Below is a small trained network, with its code and all its weights. Each question gives an input and a target symbol and asks what happens when units are switched off, that is, made to give their printed mean instead of their output.

import numpy as np


def w(rows, s, z=0):
    codes = np.array(rows[::2]) - 128.0
    scale = np.full(codes.shape[1], s)
    scale[-1] = z or s
    return codes * scale


def f(y):
    return np.maximum(y, 0)


def softmax(a):
    e = np.exp(a - a.max(-1, keepdims=True))
    return e / e.sum(-1, keepdims=True)


def log_softmax(a):
    a = a - a.max(-1, keepdims=True)
    return a - np.log(np.exp(a).sum(-1, keepdims=True))


def net(x, mask):
    ids = ['ΘΛΠΣΦΨΩαβγδεζημτ'.index(c) for c in x.split()]
    T = len(ids)
    res = E[ids] + P[:T]
    u = 0
    for l in range(2):
        r = res
        for j in range(2):
            rows = slice(2 * j, 2 * j + 2)
            q, k, v = (r @ M[l][rows].T for M in (Q, K, V))
            z = softmax(np.where(np.tri(T) > 0, q @ k.T / 2**0.5, -1e9)) @ v
            o = O[l][rows]
            res = res + np.where(mask[u + j], z, o[:, -1]) @ o[:, :-1]
        u += 2
        y = f(res @ A[l][:, :-1].T + A[l][:, -1])
        res = res + np.where(mask[u : u + 4], y, B[l][:, -1]) @ B[l][:, :-1]
        u += 4
    return log_softmax(res[-1] @ U[:, :-1].T + U[:, -1])


Q, K, V, O, A, B = {}, {}, {}, {}, {}, {}
E = w([
[87,243,74,44,131,130,151],'Θ',
[161,93,125,88,228,97,118],'Λ',
[68,196,92,75,172,72,109],'Π',
[21,135,186,71,128,133,64],'Σ',
[72,114,113,171,83,196,47],'Φ',
[244,207,130,117,9,155,92],'Ψ',
[132,231,185,48,91,84,50],'Ω',
[225,198,99,92,195,129,49],'α',
[132,142,91,248,196,108,108],'β',
[62,175,98,159,20,113,156],'γ',
[211,49,101,89,59,229,149],'δ',
[221,153,154,48,134,153,183],'ε',
[34,126,52,111,125,124,180],'ζ',
[116,179,104,208,182,185,103],'η',
[239,109,70,211,110,119,171],'μ',
[138,133,139,207,36,85,72],'τ',
],0.017)
P = w([
[102,155,24,47,69,76,75],'0',
[79,245,142,131,161,71,139],'1',
[44,32,132,138,178,119,165],'2',
[201,135,105,61,57,121,60],'3',
[115,213,154,142,131,84,132],'4',
[59,27,139,152,166,126,163],'5',
[234,117,135,75,43,145,48],'6',
[125,200,159,143,115,92,133],'7',
[62,21,150,157,156,132,158],'8',
],0.013)
Q[0] = w([
[98,72,238,47,20,39,200],'L0H0',
[255,117,84,108,187,43,209],'L0H0',
[153,102,42,166,245,135,54],'L0H1',
[39,163,50,212,90,194,46],'L0H1',
],0.0082)
K[0] = w([
[109,92,226,62,10,4,204],'L0H0',
[254,111,93,79,198,24,235],'L0H0',
[138,123,63,178,216,148,51],'L0H1',
[59,173,89,212,84,181,69],'L0H1',
],0.0093)
V[0] = w([
[60,87,10,95,203,43,138],'L0H0',
[64,178,72,113,134,57,253],'L0H0',
[134,216,145,74,172,195,81],'L0H1',
[229,148,100,254,70,23,127],'L0H1',
],0.0042)
O[0] = w([
[158,99,224,144,7,161,116,212],'L0H0',
[253,95,180,202,129,166,124,24],'L0H0',
[190,114,100,153,81,115,185,254],'L0H1',
[32,185,144,86,96,119,152,201],'L0H1',
],0.0044,0.0012)
A[0] = w([
[105,135,120,164,250,117,92,167],'L0N0',
[111,86,143,159,204,203,159,82],'L0N1',
[102,159,155,130,209,68,129,83],'L0N2',
[199,101,125,130,101,114,112,3],'L0N3',
],0.012,0.0065)
B[0] = w([
[116,93,53,67,60,9,114,253],'L0N0',
[129,248,147,177,205,244,53,203],'L0N1',
[200,113,251,175,227,106,107,186],'L0N2',
[18,144,109,98,137,122,120,155],'L0N3',
],0.011,0.0054)
Q[1] = w([
[145,163,145,147,117,64,138],'L1H0',
[61,33,54,103,182,105,153],'L1H0',
[171,2,58,87,78,146,72],'L1H1',
[172,89,3,136,81,93,45],'L1H1',
],0.0087)
K[1] = w([
[178,202,147,170,155,16,152],'L1H0',
[56,48,146,87,191,147,149],'L1H0',
[203,98,77,47,14,117,91],'L1H1',
[164,167,2,146,85,71,78],'L1H1',
],0.0093)
V[1] = w([
[170,119,94,17,38,94,3],'L1H0',
[166,199,165,239,83,126,30],'L1H0',
[114,97,95,222,151,47,210],'L1H1',
[40,181,239,137,240,186,188],'L1H1',
],0.0032)
O[1] = w([
[107,156,254,87,192,62,66,241],'L1H0',
[209,114,178,104,21,125,122,236],'L1H0',
[111,147,95,176,102,67,143,92],'L1H1',
[33,228,184,88,121,131,178,2],'L1H1',
],0.0053,0.0046)
A[1] = w([
[171,202,116,103,97,94,135,1],'L1N0',
[83,172,120,64,112,106,109,136],'L1N1',
[155,76,137,115,183,87,212,102],'L1N2',
[105,54,107,96,140,66,255,100],'L1N3',
],0.013,0.0075)
B[1] = w([
[61,86,115,177,154,192,30,198],'L1N0',
[154,105,62,109,149,116,220,254],'L1N1',
[81,70,94,73,129,253,216,153],'L1N2',
[151,191,222,143,37,174,124,152],'L1N3',
],0.012,0.0082)
U = w([
[163,201,127,100,105,130,173,166],'Θ',
[155,81,152,109,175,133,94,60],'Λ',
[130,80,163,113,111,149,151,128],'Π',
[53,86,145,111,159,105,143,116],'Σ',
[36,94,126,132,119,176,72,2],'Φ',
[250,159,166,75,63,151,80,162],'Ψ',
[154,160,190,79,124,72,133,178],'Ω',
[148,118,52,72,79,91,139,182],'α',
[119,131,130,154,146,69,116,124],'β',
[99,183,189,128,77,106,107,169],'γ',
[158,136,132,125,143,193,131,113],'δ',
[150,199,191,75,135,141,92,155],'ε',
[49,120,85,166,119,134,172,62],'ζ',
[123,242,98,104,162,141,118,87],'η',
[195,112,116,205,143,153,183,186],'μ',
[102,4,159,173,106,99,141,91],'τ',
],0.013,0.0086)

Each question gives the input, a string of symbols that net reads in full, and the target symbol t.
The units are the heads (2 rows each of Q, K, V and O) and the neurons (one row each of A and B). Each row of codes is followed by its name. A weight is (code - 128) times the scale printed after its matrix; where a second scale follows, it is the last column's (O, A, B and U).
mask holds one flag per unit, layer by layer, with each layer's heads first. A switched-off unit (its flag False) gives its mean, the last column of its rows in O or B, instead of its output. The means were averaged over made-up inputs and are rounded, as every weight is.
A unit's drop is (log p(t) with every unit on - log p(t) with that unit switched off) / (log p(t) with every unit on - log p(t) with every unit switched off).
The circuit of an input: a set's keep is (log p(t) with only the set's units on - log p(t) with every unit switched off) / (log p(t) with every unit on - log p(t) with every unit switched off). Starting from all 12 units, units are removed one at a time, each time the one whose removal leaves the highest keep (on an exact tie, the one counted first), for as long as the keep stays at least 0.8.
units of the circuit, in order: the units of the circuit, biggest drop first
k most important neurons of layer l: the k neurons of layer l with the biggest drops, biggest first
which heads matter: for each layer, one digit per head in row order, 1 if its drop is at least 0.15 and else 0, layers parted by /
drop when u is switched off: that unit's drop, to one decimal
input η α Φ Φ η η Φ η Θ, target Θ: units of the circuit, in order => (L1N3; L0N1; L1N1; L1H1)
input Θ ζ η Φ Ψ, target Φ: units of the circuit, in order => (L1N0)
input μ Φ Φ Φ Ω μ β, target α: units of the circuit, in order => (L0N0; L0H0)
input η Φ μ η μ Π ε Π γ, target γ: units of the circuit, in order => (L1N3; L0N1)
input Ψ Φ τ ζ τ Φ Θ τ α, target α: which heads matter => 00 / 00
input Ω β Φ μ Σ γ, target γ: units of the circuit, in order => (L0N1; L1N3)
input ε Π μ ε Φ γ Φ ζ, target Θ: units of the circuit, in order => (L1N3; L0N1; L1N1)
input Φ Ω η Φ α Φ Φ γ, target ζ: units of the circuit, in order => (L1N1; L1N0; L1H1)
input τ Π Ω, target Ω: which heads matter => 00 / 01
input μ δ γ Φ Π Λ β η, target β: units of the circuit, in order => (L0N0; L0N2; L0H0; L1N0)
input β τ μ Φ Σ, target Ω: units of the circuit, in order => (L0N2; L1N0; L0N1)
input τ τ ζ Π η, target β: units of the circuit, in order => (L0N0; L0N2; L1N0)
input Φ τ γ Φ Φ, target α: units of the circuit, in order => (L0N2; L1N0; L0N1)
input η β η μ τ Ω, target Ω: 3 most important neurons of layer 0 => (L0N2; L0N0; L0N1)
input Φ η Π, target Π: units of the circuit, in order => (L1N2; L1N3; L0N2; L0N0)
input Θ τ Φ Ψ Φ η β Λ, target Π: 3 most important neurons of layer 0 => (L0N1; L0N2; L0N0)
input Φ μ β Φ Φ Λ, target Λ: units of the circuit, in order => (L0N1; L0N2)
input Π Π Φ τ, target α: 2 most important neurons of layer 1 => (L1N3; L1N1)
input Θ Θ Φ Φ Φ η τ, target α: 2 most important neurons of layer 0 => (L0N3; L0N2)
input Θ Λ τ Λ Φ Π Ω, target α: most important neuron of layer 0 => (L0N3)
input Ω α Φ Λ, target α: most important neuron of layer 1 => (L1N0)
input η Ω Φ γ ε, target δ: 2 most important neurons of layer 1 => (L1N0; L1N2)
input Σ τ η Σ ε, target δ: 2 most important neurons of layer 0 => (L0N1; L0N0)
input τ Φ β Ω τ η μ, target α: 2 most important neurons of layer 0 => (L0N3; L0N2)
input Φ β Ψ β τ α Ω, target α: 2 most important neurons of layer 0 => (L0N2; L0N1)
input Φ Φ τ Φ η δ, target δ: drop when L0N0 is switched off => 0.2
